Below are the code and all the weights of a small trained network. Each question names an input and a class and asks about switching units off, where a switched-off unit gives its printed mean instead of its output.

import numpy as np


def w(rows, s, z=0):
    codes = np.array(rows[::2]) - 128.0
    scale = np.full(codes.shape[1], s)
    scale[-1] = z or s
    return codes * scale


def norm(h):
    return h / np.sqrt((h * h).mean(-1, keepdims=True) + 1e-5)


def f(y):
    return y / 2 * (1 + np.tanh(0.7978845608 * (y + 0.044715 * y**3)))


def log_softmax(a):
    a = a - a.max(-1, keepdims=True)
    return a - np.log(np.exp(a).sum(-1, keepdims=True))


def net(x, mask):
    res = np.array(x, float).reshape(1, 2) / 4 @ E
    u = 0
    for l in range(2):
        y = f(norm(res) @ A[l][:, :-1].T + A[l][:, -1])
        res = res + np.where(mask[u : u + 6], y, B[l][:, -1]) @ B[l][:, :-1]
        u += 6
    return log_softmax(norm(res)[-1] @ U[:, :-1].T + U[:, -1])


A, B = {}, {}
E = w([
[172,164,81,52,139,149],'x0',
[147,70,254,20,202,120],'x1',
],0.0078)
A[0] = w([
[2,66,167,184,96,104,51],'L0N1',
[223,187,45,33,68,170,25],'L0N2',
[113,182,35,232,57,145,129],'L0N3',
[103,204,66,38,191,161,41],'L0N4',
[63,49,174,240,62,125,3],'L0N5',
[95,119,117,144,176,193,135],'L0N6',
],0.0082,0.0023)
B[0] = w([
[50,219,153,2,197,72,188],'L0N1',
[118,240,215,149,174,18,181],'L0N2',
[148,47,117,127,120,123,249],'L0N3',
[145,152,165,174,202,20,159],'L0N4',
[197,242,196,149,186,67,203],'L0N5',
[123,135,97,101,112,92,129],'L0N6',
],0.0096,0.011)
A[1] = w([
[230,59,146,200,152,86,154],'L1N1',
[97,76,150,45,188,98,255],'L1N2',
[178,69,162,117,251,151,171],'L1N3',
[59,14,99,159,124,161,42],'L1N4',
[168,2,129,141,105,123,220],'L1N5',
[134,104,69,165,122,52,214],'L1N6',
],0.0084,0.0043)
B[1] = w([
[71,100,110,122,107,254,207],'L1N1',
[122,77,55,164,95,203,254],'L1N2',
[126,151,96,177,60,91,212],'L1N3',
[101,112,200,214,116,138,131],'L1N4',
[84,111,17,82,87,118,176],'L1N5',
[121,73,153,59,107,199,210],'L1N6',
],0.0096,0.0087)
U = w([
[126,97,82,107,72,172,254],'0',
[149,250,205,109,190,31,2],'1',
],0.013,0.0014)

Each question gives the input, the list of numbers given to net, and the class t.
The units are the neurons (one row each of A and B). Each row of codes is followed by its name. A weight is (code - 128) times the scale printed after its matrix; where a second scale follows, it is the last column's (A, B and U).
mask holds one flag per neuron, layer by layer. A switched-off neuron (its flag False) gives its mean, the last column of its row in B, instead of its output. The means were averaged over made-up inputs and are rounded, as every weight is.
A unit's drop is (log p(t) with every unit on - log p(t) with that unit switched off) / (log p(t) with every unit on - log p(t) with every unit switched off).
most important unit: the unit with the biggest drop
k most important neurons: the k neurons with the biggest drops, biggest first
drop of u: that unit's drop, to one decimal
input [6,-4], class 1: most important unit => L0N2
input [3,3], class 0: 3 most important neurons => (L0N5, L0N1, L1N2)
input [1,1], class 0: 3 most important neurons => (L0N5, L0N1, L1N1)
input [-8,-6], class 1: 2 most important neurons => (L0N5, L0N1)
input [-3,-2], class 1: 2 most important neurons => (L0N5, L0N1)
input [6,6], class 0: 3 most important neurons => (L0N5, L1N2, L0N1)
input [5,5], class 0: 2 most important neurons => (L0N5, L1N2)
input [4,4], class 0: drop of L0N5 => 4.0
input [-4,5], class 0: drop of L1N2 => 0.5
input [8,-2], class 1: drop of L0N2 => 0.3
input [-4,-1], class 1: drop of L0N4 => 0.0
